Below are the code and all the weights of a small trained network. Each question names an input and a class and asks about switching units off, where a switched-off unit gives its printed mean instead of its output.

import numpy as np


def w(rows, s, z=0):
    codes = np.array(rows[::2]) - 128.0
    scale = np.full(codes.shape[1], s)
    scale[-1] = z or s
    return codes * scale


def f(y):
    return np.maximum(y, 0)


def log_softmax(a):
    a = a - a.max(-1, keepdims=True)
    return a - np.log(np.exp(a).sum(-1, keepdims=True))


def net(x, mask):
    res = np.array(x, float).reshape(1, 3) / 4 @ E
    y = f(res @ A[0][:, :-1].T + A[0][:, -1])
    res = res + np.where(mask, y, B[0][:, -1]) @ B[0][:, :-1]
    return log_softmax(res[-1] @ U[:, :-1].T + U[:, -1])


A, B = {}, {}
E = w([
[241,89,165,68,113,108,137,177,149],'x0',
[142,146,30,70,114,72,215,49,128],'x1',
[131,131,4,179,75,119,81,208,116],'x2',
],0.012)
A[0] = w([
[221,128,155,107,122,159,145,170,128,128],'neuron 0',
[18,151,89,142,152,128,120,54,133,88],'neuron 1',
[138,121,123,158,140,108,117,123,129,246],'neuron 2',
[148,115,23,154,101,123,103,182,116,72],'neuron 3',
[147,118,177,104,125,151,150,41,127,81],'neuron 4',
[255,126,115,85,139,88,137,146,135,79],'neuron 5',
[127,123,206,122,135,105,127,58,127,88],'neuron 6',
[171,131,44,84,122,101,206,33,129,97],'neuron 7',
[143,137,43,119,136,120,103,153,128,164],'neuron 8',
[114,121,159,110,124,129,140,111,129,254],'neuron 9',
[122,141,156,103,143,121,171,78,122,122],'neuron 10',
[56,135,135,160,111,174,124,136,121,121],'neuron 11',
[106,135,210,156,115,181,96,170,132,85],'neuron 12',
[121,109,174,139,155,111,102,180,118,73],'neuron 13',
],0.014,0.011)
B[0] = w([
[121,102,131,122,98,113,138,67,109,203],'neuron 0',
[108,69,136,124,81,74,164,74,115,217],'neuron 1',
[174,162,150,123,76,207,99,106,130,198],'neuron 2',
[105,155,118,128,195,121,204,168,153,204],'neuron 3',
[93,155,106,142,179,111,181,159,131,199],'neuron 4',
[81,87,130,141,89,89,166,75,119,208],'neuron 5',
[99,119,102,156,159,118,190,161,154,204],'neuron 6',
[156,122,129,126,155,94,3,146,124,250],'neuron 7',
[124,149,149,133,143,183,153,158,128,198],'neuron 8',
[167,170,146,118,74,235,126,153,123,219],'neuron 9',
[124,145,119,127,159,146,163,164,139,194],'neuron 10',
[140,93,141,110,112,100,129,90,124,185],'neuron 11',
[139,134,77,122,176,64,72,145,124,214],'neuron 12',
[107,116,136,129,153,87,76,137,143,173],'neuron 13',
],0.022,0.018)
U = w([
[137,130,117,123,166,110,38,128,137,122],'0',
[100,157,124,146,174,169,214,148,168,42],'1',
[100,66,143,123,81,115,174,35,106,86],'2',
[168,178,158,113,79,247,117,111,130,253],'3',
],0.014,0.0062)

Each question gives the input, the list of numbers given to net, and the class t.
The units are the neurons (one row each of A and B). Each row of codes is followed by its name. A weight is (code - 128) times the scale printed after its matrix; where a second scale follows, it is the last column's (A, B and U).
mask holds one flag per neuron, in row order. A switched-off neuron (its flag False) gives its mean, the last column of its row in B, instead of its output. The means were averaged over made-up inputs and are rounded, as every weight is.
A unit's drop is (log p(t) with every unit on - log p(t) with that unit switched off) / (log p(t) with every unit on - log p(t) with every unit switched off).
The circuit of an input: a set's keep is (log p(t) with only the set's units on - log p(t) with every unit switched off) / (log p(t) with every unit on - log p(t) with every unit switched off). Starting from the 12 units with the biggest drops (on a tie, the unit counted first), units are removed one at a time, each time the one whose removal leaves the highest keep (on an exact tie, the one counted first), for as long as the keep stays at least 0.8.
circuit, biggest first: the units of the circuit, biggest drop first
unit that matters most: the unit with the biggest drop
k most important neurons: the k neurons with the biggest drops, biggest first
drop when u is switched off: that unit's drop, to one decimal
input [-4,-2,6], class 1: circuit, biggest first	(neuron 3)
input [7,0,7], class 1: 3 most important neurons	(neuron 3; neuron 8; neuron 1)
input [-2,5,-5], class 0: 2 most important neurons	(neuron 7; neuron 3)
input [-1,0,3], class 3: 2 most important neurons	(neuron 6; neuron 4)
input [-3,-3,-1], class 3: 2 most important neurons	(neuron 7; neuron 5)
input [-8,-7,-5], class 2: 2 most important neurons	(neuron 1; neuron 7)
input [-3,6,-6], class 0: 2 most important neurons	(neuron 7; neuron 3)
input [0,3,3], class 3: 4 most important neurons	(neuron 12; neuron 6; neuron 4; neuron 8)
input [-2,0,3], class 3: circuit, biggest first	(neuron 6; neuron 12)
input [-6,4,5], class 2: 2 most important neurons	(neuron 1; neuron 4)
input [6,6,-3], class 0: 2 most important neurons	(neuron 7; neuron 1)
input [8,-5,-7], class 2: 4 most important neurons	(neuron 0; neuron 5; neuron 3; neuron 8)
input [-3,1,-1], class 3: 2 most important neurons	(neuron 5; neuron 0)
input [-3,-2,1], class 3: unit that matters most	neuron 5
input [4,0,0], class 2: 3 most important neurons	(neuron 5; neuron 0; neuron 7)
input [2,5,6], class 1: 3 most important neurons	(neuron 3; neuron 8; neuron 12)
input [-8,-3,-6], class 2: 2 most important neurons	(neuron 1; neuron 11)
input [-1,-2,7], class 1: drop when neuron 3 is switched off	2.1
input [2,-5,6], class 1: drop when neuron 3 is switched off	2.1
input [5,8,1], class 0: drop when neuron 7 is switched off	9.1
input [8,-3,1], class 2: drop when neuron 9 is switched off	0.0
input [-2,3,0], class 3: unit that matters most	neuron 12
